In the rows, 128 means zero.
Known rows:
badim: [135 124 145  88 143 151 169 109 179 143 148 138  95  97 168 111 133 118
 122 114 121 132 133 169 126 132 136 167 140 137 158 117 177 100]
dizil: [136 123 146  90 144 151 168 110 178 142 147 139  95  96 168 112 132 117
 122 114 121 132 133 168 126 131 136 167 139 140 156 116 176  99]
skubi: [139 134 129  38 150 101 156  33 159 124 122 115  80 121 177  90 138 127
 102 116 120 138 119 139 140 135 149 162 174 134 123  72 172 112]
nede: [121  97 105 100 149 100 173  67 121 140 115 120  78 115 182 100 121  51
 103 115 134 137 154 169 162 145 156 151 175 160 129 100 187 122]
dokla: [161 120 126 171 116  95 179 107 143 157 115 111  95 131 126 142 133  83
 108 110 117 127 127 177 144 116 147 172 147 105 142 100 180 106]
stomis: [150  86 133 164 122 121 173 104 145 161 137 138  91 100 160 108 140  73
 125 117 111 119 111 152 136 132 138 167 154 127 127 105 174 106]
pudi: [160 123 129  74 133  98 165  35 137 134 153 134  85 115 156  89 137  90
 111 117 108 130  93 132 157 141 154 164 190 137  96  73 171 107]
togrer: [172 100 132 177 106 165 180  87 143 168 183 159 111 106 136 106 144  64
 132 120 121 141 110 143 138 124 148 184 157 180 154 119 188  77]
rastar: [150  61 130 148 130  48 183  64 134 136 121 110  78 109 153 122 140  55
  93 113 114 133 142 171 149 134 163 161 156 145  62  89 188 105]
flufloflus: [168 129 115 140 122 106 157  89 156 145 121 107 101 105 123 112 176 187
 100 112 101 117 115 168 118 109 128 174 132 105 134  89 170 124]
braral: [161 157 138 115 126 157 174 104 149 168 133 161 100 107 127 121 111  57
 127 114 119 135 123 160 145 127 141 176 162 132 161 109 177  94]
rane: [179  80 152 115 117  82 171  96 178 141 184 134  98  74 126 120 136 103
 119 111 104 116 115 186 136 126 141 176 124 110 111 116 184 108]
treplinur: [151 115 144 110 131 108 172 104 179 137 153 120  97  93 145 129 153 141
 105 110 114 134 140 187 124 121 140 171 122 134 132 116 185 104]
pobel: [115 168 116 124 126 164 191 114 137 171 170 156  92 108 168 122 164 128
 123 112 117 143 134 173 147 140 132 153 166 168 155 133 182 118]
tegigrek: [148 136 148 106 124 135 174 102 166 167 142 143  90 109 154 129 109  67
 132 112 123 136 116 157 142 131 138 172 156 111 176 115 178 100]
stiskeplos: [165 171 113 147 115 164 166 117 142 166 129 148 105 128 111 112 134 122
 133 114 107 112  92 157 141 118 131 176 165  92 175  95 160 110]
zomok: [163 113 104 170 112 125 165  93 161 136 158  92 108 144 131 114 182 201
 109 115 114 120 100 167 122 107 143 180 136 117 168  96 173 108]
trivor: [150 135 101 146 114 156 163 105 138 161 165 126 106 118 149  99 164 145
 134 117 121 115  99 156 141 123 124 167 155 117 208 118 172 131]
sagril: [177 105 128 182 104  91 166  86 145 157 150 113 102 110 125 114 179 144
 115 116  97 110  89 151 130 114 128 173 145 101 125  96 171 120]
morok: [165 111 127 161 111 125 162  89 143 164 143 134  98 108 147  98 162 119
 128 119 101 110  82 132 130 124 123 171 160 102 147  95 163 117]
dudubran: [156 139 112 135 129 147 171 113 135 160 110 147  95 118 124 115 110  68
 122 113 115 120 123 172 147 127 147 173 165 115 145  94 170 102]

Facts:
fopom skupli: dratresta
kepadus skupli: bruklek, vafel, trerin, zile
rabal skupli: gamoskel, tistim
grotrem skupli: zode, nupu, kevar, detoma, mobres
bredrudruk skupli: bepar
rovas skupli: dudubran
grotu skupli: gerul
siklok skupli: trogus, lezu
nobram skupli: morok, vulus, feklum
zomok skupli: trivor, klofo
plotemon skupli: gratrisku, klasoste
tazak skupli: sipok
bitun skupli: pluvi, ziragon
tiklas skupli: gerul, zirul, gofom, laflor
kurir skupli: trivor, stiskeplos, klasoste
plugri skupli: reskar, gofom
bregura skupli: treston, vafel
tafis skupli: vafel, tibu
kleplek skupli: fedir, pluvi, kidugru, sipe, leklar
vegral skupli: bruklek, nakope, daskedre
zenu skupli: grafek, gikegrin, gruvos
mukle skupli: viplak, tirin, gruko, gagro
seko skupli: kipo, modrekli, sagrufu, daskedre
boses skupli: gubal, rugu, grafek
stegeva skupli: zitrobol
fupen skupli: ziragon, banen, gofom
treplinur skupli: sipok, tugrer, listan
trustadruk skupli: bepar, stibes, modrekli
sesten skupli: greke, bratril, togrer
goskifo skupli: stigam, trogus, skubi, sudis, driklur, nagrur
vazin skupli: naklaste, rotum
susur skupli: klofo, togrer
sagril skupli: stakunam, soken
drade skupli: trogi, gofom, nedrun
groral skupli: gubal, boval, gofom
kisus skupli: rebruflis, gripagam, flebrar
nustu skupli: bepar, pluvi, trogus, stoflur
dagane skupli: groklel, pobel, sudis
rastar skupli: vigan
dokla skupli: greke, gratrel, stomis, nede, boval
flidregil skupli: soken, kolem, movak, pidro
zikun skupli: banen, groklel
trodak skupli: ziragon, klofo, kolem
rane skupli: fotres, bafibrir, sagrufu
skiske skupli: klekas, tredan
plustun skupli: tegigrek, rugu
brerun skupli: trogus, gravir, nadri
klapipek skupli: greke, grava, brareral, rugu
mitu skupli: nakope, vonam
grigra skupli: detoma, flekol, nagrur
mitris skupli: mopleskil, togrer
grubos skupli: morok, stomis
pevadal skupli: stiskeplos, zitrobol, reskar
bemik skupli: leklar, truzem, sudis, skeplen
klipe skupli: zode, kiskodal, lezu
famo skupli: dratresta, listan, bafibrir, stoflur
skerak skupli: grusketran, klipegik, nakope, kiril
flufloflus skupli: sagrufu
skuplam skupli: stuste, leviti
nusa broplo grafek, bitun
stigam broplo trivor, tistim
rudri broplo kiskodal, grafek
dudubran broplo grava, nadri
klofo broplo dratresta
bemer broplo grotrem, brerun, dokla
nabrin broplo kisus
vafel broplo greke, grusketran, mitris, kleplek, rebruflis, zirul
nakope broplo truzem
noklos broplo sagril
klasoste broplo susur, fama
reskar broplo gratrisku, bitun
stakunam broplo flufloflus, nede, vigan, nedrun
plotemon broplo treston, grusketran, depluk, bruklek
pluvi broplo vigan
mibes broplo gratrel
flodrir broplo vegral
kurir broplo rane, mobres
plugri broplo grebu, zomok
pudi broplo leviti
fedir broplo kepadus
stunal broplo gerul, relam, mobres
trogi broplo nagrur
kiril broplo trugris, tistim
boses broplo zureni, fopom, nobram
zode broplo daskedre
stegeva broplo depluk, zomok
pidro broplo tazak, trugris
fupen broplo zureni, truzem, mopleskil
rotum broplo dizil, trokun
goskifo broplo gratrisku
tugrer broplo gratrel, tibu
vazin broplo grebu, kipo
ziragon broplo feklum
drade broplo trogus, zenu, zile
leklar broplo famo, grotu, truzem
dagane broplo greke, rane, trerin
braral broplo famo, mitris, gazi
tebar broplo kepadus, lubral
kliflen broplo grotu, mopleskil
gruzam broplo grafek, dokla
trodak broplo grebu, badim, zile
zitrobol broplo lubral
gripagam broplo gruko, rovas, kisus
gamoskel broplo klekas
gravir broplo mukle, stuste, deropir
skeplen broplo rabal, grotrem, kisus, daskedre
togrer broplo gazi, mopleskil
gikegrin broplo gofom
skiske broplo trivor, bruklek
plustun broplo flidregil
sudis broplo tapla, flebrar
flofu broplo depluk, listan, plena
driklur broplo mopleskil, gruvos
stiskeplos broplo kipo, trugris, brerun, mitu
grubos broplo fopom, rane
stofi broplo kevar, kleplek
pobel broplo bepar, gratrel
fotres broplo feklum, bafibrir
modrekli broplo sesten, tiklas, daskedre
gagro broplo grava, grusketran, kidugru
lezu broplo stuste
skerak broplo gratrisku
sipe broplo trustadruk, sipok, rane, nadri
[skubi, nabrin, kleplek, pudi, feklum, movak, rotum, susur, stuste, groral, kipo, gamoskel, bruklek, gruko, flekol, mitu, grigra, fama, grebu] zetrun e
[treston, kepadus, gazi, zureni, klipegik, bemer, soken, klasoste, mibes, bitun, kurir, tirin, tistim, fedir, zenu, viplak, stegeva, treplinur, braral, rebruflis, tebar, gruzam, tegigrek, groklel, togrer, rane, gikegrin, skiske, sudis, flofu, grafek, pobel, dizil, lezu, skerak, badim, mobres] zetrun b
[fopom, trivor, detoma, rovas, grotu, stigam, rudri, siklok, trogus, klofo, klekas, gerul, noklos, vulus, reskar, vigan, stakunam, peska, grava, plotemon, plena, greke, tiklas, stobol, bregura, laflor, tafis, nadri, vegral, trogi, mukle, seko, kiril, zode, draploklun, fupen, trokun, sesten, daskedre, tugrer, vazin, tredan, drade, gratrisku, gofom, kisus, kolem, leklar, leviti, stibes, dagane, kliflen, boval, gruvos, zitrobol, brareral, grusketran, gripagam, gravir, zile, skeplen, plustun, deropir, truzem, trugris, relam, klapipek, bafibrir, mitris, nagrur, stiskeplos, gegruk, gratrel, rego, stoflur, pevadal, kiskodal, bemik, modrekli, gagro, klipe, sipe] zetrun a
[trerin, banen, dudubran, nakope, naklaste, kevar, stunal, flebrar, tapla, trustadruk, goskifo, ziragon, zirul, sagrufu, nustu, depluk, dokla, flidregil, meti, brerun, lubral, stofi, vonam, stomis, fotres] zetrun d
[nusa, dratresta, vafel, gubal, flodrir, nupu, pludru, boses, rastar, rugu, mopleskil, nede, skuplam] zetrun f
[rabal, dodus, grotrem, bredrudruk, nobram, zomok, morok, pluvi, tazak, plugri, kidugru, pidro, bepar, sagril, zikun, nedrun, trodak, tibu, driklur, bratril, grubos, sipok, listan, famo, flufloflus] zetrun c

Rows:
No name comes twice in this set of rows, the named rows included.
[158 122 173 100 141  38 172  49 154 111 137  99  92 139 135 115 168  78
  95 119 109 116 112 149 159 123 141 147 176 113  70  88 179 113] -> groral
[113 166 130 124 136 176 191 121 163 164 148 157  90 113 171 124 165 153
 116 112 110 145 137 171 126 136 137 160 157 169 130 118 175  95] -> mibes

Now the same elements, written a new way:
Known rows:
dokla: [132 109 133 108 117 136 112 138 138 130 124 134 183 183 159 153 142 193
  80 192 126 126  85 140 168 174 148]
tafis: [138 109 134 123 124 148 151 136 155 113 125 125  93 142  99 107 101 163
 124 174  71 144 168 107 134 125 161]
viplak: [148 173 128 132 116 121 125 148 144 141 125 129 139 123 137 141 124  45
 137  79 155 126 106 139 108 144 111]
dratresta: [ 86 118 110 157 126 130 135  93 111 131 167 133 133 150 137 135 148  87
 138 104 154  84 106 101 152 158  63]
skeplen: [ 96 114 121 139 159 107 129 124 131 122 125 133 110 108 114 118 117 238
 189 133 123 143 156 113 131  84 141]
klapipek: [137  84 140 103 139  96 122 127 139 118 115 137 143 125 111 110 100 180
 100 210  74 161 109 127 162 137 193]
nabrin: [128 159 126 134 111 137 115 153 153 126 129 136 147 160 139 161 145 108
 138 110 155 115 109 141 135 142 111]
klipegik: [120 184 135 135 105 136 131 131 155 135 131 125 115 151 116 139 120  33
 130 102 147 120 105 133  99 147  93]
mibes: [142 177 126 125 109 119 112 141 152 121 126 136 131 121 135 140 124  58
 130  91 145 128  96 150 115 151 107]
rego: [133 108 125 127 140 123 143 131 137 131 125 127 105 111 104 105 105 170
 142 147  91 146 164 102 136 112 159]
bepar: [ 81 158 139 120 115 118 119  91 113 139 141 122 127 104 126 127 123  81
 159  99 170 107  96 135  70 124  81]
susur: [162 133 133 109 104 152 107 123 119 125 124 137 143 157 159 141 148 109
  78 111 138 113 101 167 122 173 126]
stofi: [129 116 105 154 128 144 124 161 127 130 136 116 142 136 125 154 158 134
  92 140 137 111 140 133 159 128 112]
laflor: [136  81 129 137 156 112 133 112 107 151 128 121 124 120 101  99 118 191
 121 114 104 156 143 110 123 120 162]
groral: [145 128 136 106 108 123  98 127 119 111 132 138 162 154 150 147 144 114
  66 130 141 124  63 172 147 179 135]
grotu: [140  65 148 108 147 127 140 116 122 130 101 134 112 150 123  90 110 172
 114 165  99 148 162 133 132 110 163]
zikun: [144 158 150 102 103 130 102 123 116 101 116 145 119 119 152 130 125 110
 121 107 143 116 100 186 104 145 131]
tazak: [111 183 160 103 102 137 122 123 127 103 125 140 136 132 141 153 130  88
 131 145 134 123 101 163  89 144 113]
trerin: [118 126 102 161 113 179 140 144 132 155 152  98 142 157 107 148 142  96
  97 153 137 104 154 102 144 124 102]
badim: [141 183 145 114 112 127 134 127 135 120 115 137 146 131 154 140 155  58
 129 105 139 125 109 146 110 159 110]
gubal: [126  98 110 142 146  96 120 115 114 152 153 134 183 164 140 131 154  93
  98  89 155 123  78 108 174 176 108]

Rows:
No name comes twice in this set of rows, the named rows included.
[112 157 115 130 131  97 110 136 135 120 113 140 119  92 148 136 132  82
 160 103 182 108 113 172 102  92  89] -> driklur
[ 90 176 152 125 118 129 129  92 107 129 136 123 144 107 121 140 138  61
 135 121 154 114 105 136  71 115  83] -> listan
[114 164 138 138 115 148 113 111 112 145 140 114 149 116 116 144 120  44
 134 112 169 118 101 137  89 111 105] -> sipok
[128  96 119 126 156 111 138 133 142 150 123 121 137 106 100 109 106 165
 136 153 101 155 136  89 130 111 160] -> vulus
[143  98 121 143 134 116 106 129 145  97 140 151 169 182 133 147 133 100
  82 151 142 125  68 154 219 175 125] -> boses
[112 117 107 135 161  97 140 147 149 145 117 130 119  93 130 129 108 218
 204 139 129 141 157  91 142  78 157] -> zode
[101 167 152 108  91 151 117 107 140 112 139 128 112 126 122 129 107  66
 117 146 129 107  96 156  83 147  96] -> flufloflus
[166 168 148  97  98 155 113 134 127 111 120 138 114 143 150 132 132  89
 113 102 136 120 118 172 105 152 133] -> sagril
[ 96 113 127 141  98 180 116 109 109  98 151 126 122 146 139 146 125 145
  94 190 129  89 129 142 158 129 108] -> trustadruk
[113 120 143 120 111 155 153 113 154  98 139 128  81 140  90 105  87 160
 121 199  63 132 166 104 129 125 142] -> vegral
[ 97 171 156 112  95 133 109 103 123 103 130 137 109 113 138 137 118  97
 138 133 144 106  95 168 101 129  95] -> bredrudruk
[142 126 143 123 138 116 141 143 142  97 112 138 109 115 109 121 128 190
 139 169  77 154 167 118 144 119 164] -> vazin
[153 159 140 116 113 125  93 144 139 119 120 129 158 134 120 153 115  60
  99 154 147 143  67 173 143 141 142] -> grubos
[106 127  93 156 114 152 139 149 143 151 151 115 142 151 112 137 149 129
 103 136 130 102 141 107 128 136  91] -> vonam

Now the same elements, written a new way:
Known rows:
famo: [153 125 155 110 117 138 108 150 118 152 119 120 124 126 156 138 120 124
 145 139 108 122 113 137 117 105 117]
zitrobol: [110 127 120 113 127 126 110 126 144 113 115 125 141 116 118 132 122 127
 124 108 153 120 115 106 128 145 101]
goskifo: [172 124 116 132 114 138 219 123 122 173 130 120 149 117 133 136 116 127
 114 194 106 120 117 156 149 110 177]
detoma: [112 126 118 112 126 125 110 125 134 113 116 130 124 118 121 125 127 128
 133 106 131 122 126 115 115 149 119]
laflor: [110 127 119 111 132 125 108 125 126 112 118 132 123 117 120 119 125 127
 143 109 144 121 117 113 118 150 103]
flufloflus: [149 133 204 110 120 143 106 172 111 168 120 118 122 137 184 161 150 123
 125 133 110 120 113 146 117 104 100]
sesten: [114 125 119 109 123 130 109 124 182 136 114 113 124 133 122 124 113 123
 112 108 110 129 196 186 116 111  98]
bemik: [111 125 122 110 119 144 110 128 159 143 117 120 162 119 121 125 113 124
 138 111 107 120 118 160 116 111 101]
gruvos: [109 125 122 112 132 125 106 126 137 113 117 120 121 131 122 122 132 125
 146 106 133 125 134 119 116 146 129]
vegral: [109 178 198 108 121 176 109 134 112 184 146 114 154 116 150 187 114 126
 127 107 121 118 154 180 111 111 101]
rotum: [113 128 115 115 119 125 124 125 114 114 130 137 123 143 120 134 117 158
 111 108 137 152 117 122 174 129 135]
gruzam: [151 129 127 182 139 122 148 125 119 113 129 134 123 116 122 119 120 129
 111 148 140 119 118 104 127 111 136]
grava: [110 127 121 111 136 124 106 124 140 112 118 122 121 127 121 121 129 127
 141 107 136 126 144 124 115 148 132]
tredan: [111 127 122 111 132 126 110 125 130 112 117 130 124 119 120 125 130 127
 132 109 133 122 125 113 120 148 111]
modrekli: [112 129 121 112 130 134 108 126 115 109 118 157 151 128 123 133 156 129
 120 107 128 119 113 106 118 131 102]
stakunam: [108 128 121 113 127 127 110 126 118 112 116 150 143 117 119 124 123 127
 117 108 131 120 131 116 120 153 103]
pidro: [151 129 122 125 121 122 118 126 115 109 120 151 125 117 126 136 123 129
 119 126 126 129 126 106 124 126 113]
rego: [108 127 121 114 132 127 107 127 127 111 116 132 122 119 121 123 131 126
 133 108 133 122 124 113 115 148 106]
stoflur: [108 128 121 113 122 131 107 128 128 111 118 162 129 129 123 120 142 125
 143 109 114 121 116 116 115 141 126]
mukle: [106 125 146 109 116 137 108 141 115 166 114 120 123 116 122 126 115 123
 150 107 111 120 156 193 117 108 102]
skeplen: [111 129 119 112 128 128 107 123 134 111 118 143 146 117 120 124 127 129
 120 105 132 121 117 108 119 154 101]

Rows:
No name comes twice in this set of rows, the named rows included.
[111 126 123 110 138 125 105 123 155 112 115 119 121 123 120 121 118 127
 129 107 133 134 177 130 116 149 125] -> greke
[108 125 122 108 120 129 107 142 149 141 119 116 124 117 122 123 115 121
 161 110 112 120 116 160 116 108 100] -> grotu
[108 127 119 112 132 125 108 126 130 110 119 121 122 116 119 123 119 127
 143 109 149 123 125 113 117 157 103] -> boval
[114 125 121 108 122 135 110 126 174 137 117 119 122 146 119 121 115 124
 115 107 109 126 187 187 116 108  97] -> mitris
[113 125 118 108 117 159 127 127 177 151 120 128 178 116 121 119 114 123
 159 109 106 116 117 165 114 113 148] -> siklok
[134 124 122 109 117 127 127 145 126 133 125 121 123 114 140 126 113 123
 149 159 108 121 117 133 118 108  99] -> zikun
[171 122 119 128 114 150 236 126 116 192 151 154 124 151 156 119 118 123
 146 176 105 117 113 175 117 107 194] -> nustu
[111 128 121 113 129 128 109 127 125 112 119 149 127 128 121 121 140 127
 137 107 125 120 117 114 116 142 115] -> stibes
[110 125 120 112 120 133 111 128 158 114 118 175 124 136 122 117 121 122
 180 106 110 117 118 129 112 157 203] -> trogus
[143 125 120 137 121 127 149 126 113 112 130 211 122 115 134 120 122 126
 142 121 109 120 118 107 118 127 120] -> pluvi
[108 126 122 109 119 135 110 136 146 138 117 117 141 114 120 130 112 125
 138 110 115 120 116 156 118 111  98] -> pevadal
[162 124 120 114 114 128 199 126 123 187 139 120 121 140 148 124 117 121
 144 186 106 121 116 175 125 110 207] -> brerun

